Below is a small trained network, with its code and all its weights. Each question gives an input and a target symbol and asks what happens when units are switched off, that is, made to give their printed mean instead of their output.

import numpy as np


def w(rows, s, z=0):
    codes = np.array(rows[::2]) - 128.0
    scale = np.full(codes.shape[1], s)
    scale[-1] = z or s
    return codes * scale


def f(y):
    return np.maximum(y, 0)


def softmax(a):
    e = np.exp(a - a.max(-1, keepdims=True))
    return e / e.sum(-1, keepdims=True)


def log_softmax(a):
    a = a - a.max(-1, keepdims=True)
    return a - np.log(np.exp(a).sum(-1, keepdims=True))


def net(x, mask):
    ids = ['αζηθλξστφψ'.index(c) for c in x.split()]
    T = len(ids)
    res = E[ids] + P[:T]
    r = res
    for j in range(3):
        rows = slice(4 * j, 4 * j + 4)
        q, k, v = (r @ M[0][rows].T for M in (Q, K, V))
        z = softmax(np.where(np.tri(T) > 0, q @ k.T / 4**0.5, -1e9)) @ v
        o = O[0][rows]
        res = res + np.where(mask[j], z, o[:, -1]) @ o[:, :-1]
    y = f(res @ A[0][:, :-1].T + A[0][:, -1])
    res = res + np.where(mask[3:15], y, B[0][:, -1]) @ B[0][:, :-1]
    return log_softmax(res[-1] @ U[:, :-1].T + U[:, -1])


Q, K, V, O, A, B = {}, {}, {}, {}, {}, {}
E = w([
[157,111,132,114],'α',
[86,172,120,138],'ζ',
[121,174,214,167],'η',
[72,89,46,147],'θ',
[138,61,106,140],'λ',
[159,157,152,142],'ξ',
[17,119,164,183],'σ',
[115,97,151,253],'τ',
[165,193,104,118],'φ',
[104,84,196,66],'ψ',
],0.021)
P = w([
[148,175,2,153],'0',
[159,141,40,133],'1',
[161,91,66,133],'2',
[192,65,123,97],'3',
[221,43,135,92],'4',
[230,65,107,83],'5',
],0.0036)
Q[0] = w([
[103,113,56,115],'head 1',
[184,104,90,148],'head 1',
[153,28,94,156],'head 1',
[99,150,118,153],'head 1',
[93,89,139,201],'head 2',
[159,119,129,128],'head 2',
[126,102,99,126],'head 2',
[44,209,112,51],'head 2',
[201,195,147,165],'head 3',
[90,171,69,128],'head 3',
[145,139,60,59],'head 3',
[132,7,55,115],'head 3',
],0.016)
K[0] = w([
[93,124,47,214],'head 1',
[186,103,136,158],'head 1',
[149,66,123,193],'head 1',
[85,149,150,159],'head 1',
[94,149,166,154],'head 2',
[128,135,175,63],'head 2',
[168,112,136,147],'head 2',
[129,254,5,90],'head 2',
[204,143,90,186],'head 3',
[120,198,111,110],'head 3',
[145,136,105,91],'head 3',
[96,61,120,56],'head 3',
],0.016)
V[0] = w([
[70,95,2,110],'head 1',
[131,117,111,240],'head 1',
[107,143,161,133],'head 1',
[114,87,159,29],'head 1',
[157,172,99,137],'head 2',
[117,120,96,167],'head 2',
[57,116,187,101],'head 2',
[150,129,142,217],'head 2',
[142,111,81,202],'head 3',
[62,84,114,185],'head 3',
[129,146,79,171],'head 3',
[113,170,168,138],'head 3',
],0.0083)
O[0] = w([
[78,148,118,2,203],'head 1',
[183,147,233,95,248],'head 1',
[145,104,125,168,108],'head 1',
[134,157,49,130,173],'head 1',
[122,113,85,158,10],'head 2',
[179,90,152,137,167],'head 2',
[64,106,132,104,227],'head 2',
[172,124,175,125,211],'head 2',
[145,54,71,143,91],'head 3',
[92,80,78,221,253],'head 3',
[133,108,56,155,20],'head 3',
[74,160,120,82,104],'head 3',
],0.0075,0.0019)
A[0] = w([
[100,133,251,135,62],'neuron 1',
[162,142,53,219,137],'neuron 2',
[244,216,124,213,130],'neuron 3',
[145,45,174,123,94],'neuron 4',
[148,96,155,60,160],'neuron 5',
[206,113,208,183,126],'neuron 6',
[254,115,94,85,114],'neuron 7',
[118,163,76,126,254],'neuron 8',
[122,96,9,122,81],'neuron 9',
[153,135,167,124,168],'neuron 10',
[171,52,33,54,36],'neuron 11',
[74,141,175,184,72],'neuron 12',
],0.01,0.0079)
B[0] = w([
[78,111,67,140,220],'neuron 1',
[178,161,174,180,184],'neuron 2',
[129,143,105,24,228],'neuron 3',
[187,135,172,181,224],'neuron 4',
[103,159,147,209,233],'neuron 5',
[94,229,64,125,253],'neuron 6',
[150,56,40,177,203],'neuron 7',
[101,152,254,112,235],'neuron 8',
[79,147,153,57,177],'neuron 9',
[104,165,126,104,199],'neuron 10',
[139,52,128,34,197],'neuron 11',
[93,59,78,93,183],'neuron 12',
],0.0082,0.0068)
U = w([
[140,147,135,123,74],'α',
[137,152,141,125,33],'ζ',
[107,167,84,111,69],'η',
[119,138,131,83,2],'θ',
[168,104,141,122,184],'λ',
[198,182,144,74,97],'ξ',
[97,131,118,151,98],'σ',
[154,164,132,181,157],'τ',
[142,154,135,118,64],'φ',
[132,168,253,130,225],'ψ',
],0.014,0.0054)

Each question gives the input, a string of symbols that net reads in full, and the target symbol t.
The units are the heads (4 rows each of Q, K, V and O) and the neurons (one row each of A and B). Each row of codes is followed by its name. A weight is (code - 128) times the scale printed after its matrix; where a second scale follows, it is the last column's (O, A, B and U).
mask holds one flag per unit, heads first, then neurons. A switched-off unit (its flag False) gives its mean, the last column of its rows in O or B, instead of its output. The means were averaged over made-up inputs and are rounded, as every weight is.
A unit's drop is (log p(t) with every unit on - log p(t) with that unit switched off) / (log p(t) with every unit on - log p(t) with every unit switched off).
The circuit of an input: a set's keep is (log p(t) with only the set's units on - log p(t) with every unit switched off) / (log p(t) with every unit on - log p(t) with every unit switched off). Starting from the 12 units with the biggest drops (on a tie, the unit counted first), units are removed one at a time, each time the one whose removal leaves the highest keep (on an exact tie, the one counted first), for as long as the keep stays at least 0.8.
circuit, biggest first: the units of the circuit, biggest drop first
most important unit: the unit with the biggest drop
top k neurons: the k neurons with the biggest drops, biggest first
which heads matter: for each layer, one digit per head in row order, 1 if its drop is at least 0.15 and else 0, layers parted by /
drop of u: that unit's drop, to one decimal
input ψ ζ λ ψ η σ, target σ: most important unit	neuron 12
input φ α λ λ ξ ξ, target ξ: which heads matter	010
input ζ σ ζ τ α, target τ: which heads matter	100
input τ θ η, target τ: circuit, biggest first	[head 3; head 1]
input ψ λ ζ τ η, target τ: which heads matter	001
input λ ψ θ σ, target σ: which heads matter	001
input ψ ψ λ, target ψ: which heads matter	001
input τ λ λ λ, target τ: top 2 neurons	[neuron 6; neuron 4]
input λ τ σ ζ λ θ, target τ: which heads matter	111
input λ η η ξ θ, target θ: which heads matter	101
input λ σ λ η, target η: circuit, biggest first	[neuron 6; head 1; neuron 1; neuron 3]
input θ ζ λ α, target λ: circuit, biggest first	[head 3; neuron 7; head 1; neuron 6]
input λ λ λ λ, target λ: top 2 neurons	[neuron 11; neuron 7]
input ψ ψ θ, target ψ: which heads matter	001
input ψ η η τ λ, target τ: most important unit	neuron 6
input λ θ λ α, target λ: top 2 neurons	[neuron 7; neuron 11]
input λ ψ ξ ξ ζ, target ψ: top 4 neurons	[neuron 8; neuron 7; neuron 6; neuron 1]
input ζ λ α η, target η: top 2 neurons	[neuron 6; neuron 1]
input τ ψ ψ θ, target ψ: drop of head 3	0.1
input η τ ζ ξ, target τ: drop of head 3	0.9
input λ λ ψ ζ ψ α, target ψ: drop of head 3	0.3
